Below are the code and all the weights of a small trained network. Each question names an input and a class and asks about switching units off, where a switched-off unit gives its printed mean instead of its output.

import numpy as np


def w(rows, s, z=0):
    codes = np.array(rows[::2]) - 128.0
    scale = np.full(codes.shape[1], s)
    scale[-1] = z or s
    return codes * scale


def norm(h):
    return h / np.sqrt((h * h).mean(-1, keepdims=True) + 1e-5)


def f(y):
    return y / 2 * (1 + np.tanh(0.7978845608 * (y + 0.044715 * y**3)))


def log_softmax(a):
    a = a - a.max(-1, keepdims=True)
    return a - np.log(np.exp(a).sum(-1, keepdims=True))


def net(x, mask):
    res = np.array(x, float).reshape(1, 6) / 4 @ E
    u = 0
    for l in range(2):
        y = f(norm(res) @ A[l][:, :-1].T + A[l][:, -1])
        res = res + np.where(mask[u : u + 11], y, B[l][:, -1]) @ B[l][:, :-1]
        u += 11
    return log_softmax(norm(res)[-1] @ U[:, :-1].T + U[:, -1])


A, B = {}, {}
E = w([
[182,202,129,158,62,184,194],'x0',
[65,149,104,252,146,116,220],'x1',
[48,66,195,165,2,165,122],'x2',
[106,136,119,116,137,152,145],'x3',
[123,132,125,127,129,132,128],'x4',
[139,125,130,134,120,113,118],'x5',
],0.0065)
A[0] = w([
[50,107,145,217,58,108,147,2],'L0N0',
[91,77,97,66,63,157,91,140],'L0N1',
[192,254,183,165,128,152,150,81],'L0N2',
[173,210,195,138,69,165,145,129],'L0N3',
[180,134,138,137,71,199,134,11],'L0N4',
[128,113,96,87,203,55,151,72],'L0N5',
[120,114,97,186,202,108,189,154],'L0N6',
[159,104,133,104,95,82,157,62],'L0N7',
[112,100,236,68,62,177,85,188],'L0N8',
[188,148,103,53,160,94,152,115],'L0N9',
[197,144,124,24,118,134,111,204],'L0N10',
],0.0098,0.0032)
B[0] = w([
[116,137,223,99,196,163,166,231],'L0N0',
[113,34,100,87,86,130,65,203],'L0N1',
[171,49,99,1,113,127,203,203],'L0N2',
[161,232,66,131,143,210,88,202],'L0N3',
[130,165,134,183,150,165,98,159],'L0N4',
[91,184,112,210,175,105,73,197],'L0N5',
[151,147,51,169,166,61,101,221],'L0N6',
[75,106,102,125,159,138,142,121],'L0N7',
[167,146,47,137,100,85,85,253],'L0N8',
[102,75,178,105,119,197,189,205],'L0N9',
[69,168,221,159,132,159,171,244],'L0N10',
],0.0088,0.0071)
A[1] = w([
[42,136,208,117,181,91,110,71],'L1N0',
[112,142,198,64,113,229,177,122],'L1N1',
[217,86,71,117,107,121,161,107],'L1N2',
[145,124,141,64,200,194,117,125],'L1N3',
[28,166,190,113,172,139,74,2],'L1N4',
[170,201,106,74,165,176,113,5],'L1N5',
[52,194,103,255,73,143,87,66],'L1N6',
[172,170,204,167,189,153,130,122],'L1N7',
[84,46,182,123,138,138,73,123],'L1N8',
[82,184,123,150,146,170,200,222],'L1N9',
[146,158,85,133,30,142,91,35],'L1N10',
],0.0098,0.005)
B[1] = w([
[33,53,111,205,198,204,151,207],'L1N0',
[224,198,203,172,175,84,135,236],'L1N1',
[38,64,85,65,97,92,172,154],'L1N2',
[90,128,144,217,89,84,157,185],'L1N3',
[78,28,85,189,105,155,255,179],'L1N4',
[62,33,133,186,140,113,135,154],'L1N5',
[212,202,162,86,153,156,164,164],'L1N6',
[156,131,129,75,50,154,116,201],'L1N7',
[76,50,133,103,148,92,187,198],'L1N8',
[147,106,145,69,69,93,68,254],'L1N9',
[78,150,80,148,159,164,76,161],'L1N10',
],0.0094,0.008)
U = w([
[21,16,190,218,185,193,180,182],'0',
[233,219,253,137,47,180,206,99],'1',
[127,194,87,223,253,57,76,3],'2',
[171,104,6,55,90,72,226,15],'3',
[53,25,93,74,58,137,31,105],'4',
[168,181,69,144,44,236,40,138],'5',
],0.012,0.0037)

Each question gives the input, the list of numbers given to net, and the class t.
The units are the neurons (one row each of A and B). Each row of codes is followed by its name. A weight is (code - 128) times the scale printed after its matrix; where a second scale follows, it is the last column's (A, B and U).
mask holds one flag per neuron, layer by layer. A switched-off neuron (its flag False) gives its mean, the last column of its row in B, instead of its output. The means were averaged over made-up inputs and are rounded, as every weight is.
A unit's drop is (log p(t) with every unit on - log p(t) with that unit switched off) / (log p(t) with every unit on - log p(t) with every unit switched off).
The circuit of an input: a set's keep is (log p(t) with only the set's units on - log p(t) with every unit switched off) / (log p(t) with every unit on - log p(t) with every unit switched off). Starting from the 12 units with the biggest drops (on a tie, the unit counted first), units are removed one at a time, each time the one whose removal leaves the highest keep (on an exact tie, the one counted first), for as long as the keep stays at least 0.8.
circuit, biggest first: the units of the circuit, biggest drop first
most important unit: the unit with the biggest drop
top k neurons: the k neurons with the biggest drops, biggest first
top k neurons in layer l: the k neurons of layer l with the biggest drops, biggest first
input [5,-1,2,4,-8,2], class 5: most important unit	L0N3
input [-8,1,-2,4,5,-2], class 2: top 4 neurons	L0N0; L0N10; L0N5; L0N6
input [5,3,0,8,7,-8], class 3: circuit, biggest first	L0N10; L0N2
input [5,1,-7,1,1,-4], class 3: top 3 neurons in layer 0	L0N2; L0N0; L0N6
input [0,-6,-6,2,-5,3], class 0: circuit, biggest first	L1N0; L0N10
input [3,4,1,3,8,3], class 1: top 2 neurons in layer 0	L0N0; L0N8
input [2,0,5,-2,-2,4], class 5: top 2 neurons	L0N8; L0N10
input [5,0,7,6,-4,6], class 5: top 4 neurons in layer 0	L0N8; L0N10; L0N3; L0N9
input [3,0,-8,3,-1,2], class 1: top 2 neurons	L0N9; L0N8
input [-4,0,5,-4,8,-6], class 4: top 2 neurons in layer 0	L0N8; L0N10
input [1,6,-4,-6,-1,-3], class 3: circuit, biggest first	L0N2; L1N0
input [-5,0,1,-7,-3,6], class 4: top 3 neurons	L0N10; L0N0; L1N1
input [0,0,2,4,0,3], class 4: top 3 neurons	L0N8; L0N10; L0N1
input [-1,-1,4,-8,-1,-8], class 4: circuit, biggest first	L0N8
input [3,1,-5,-6,-8,-8], class 3: top 3 neurons	L0N2; L0N0; L0N6
input [1,2,-7,-6,-4,-8], class 3: top 2 neurons	L0N2; L0N9
input [6,0,7,-5,-6,8], class 5: top 3 neurons in layer 0	L0N8; L0N10; L0N3
input [0,4,-3,-4,0,-4], class 2: top 3 neurons	L0N6; L0N5; L1N7
input [7,1,-4,4,-1,1], class 3: top 2 neurons in layer 1	L1N2; L1N5
input [0,7,-2,-7,-4,-1], class 2: circuit, biggest first	L0N6
input [0,-2,7,8,0,-5], class 4: top 2 neurons	L0N1; L0N8
input [-3,0,5,7,-6,6], class 4: top 2 neurons	L0N8; L0N10
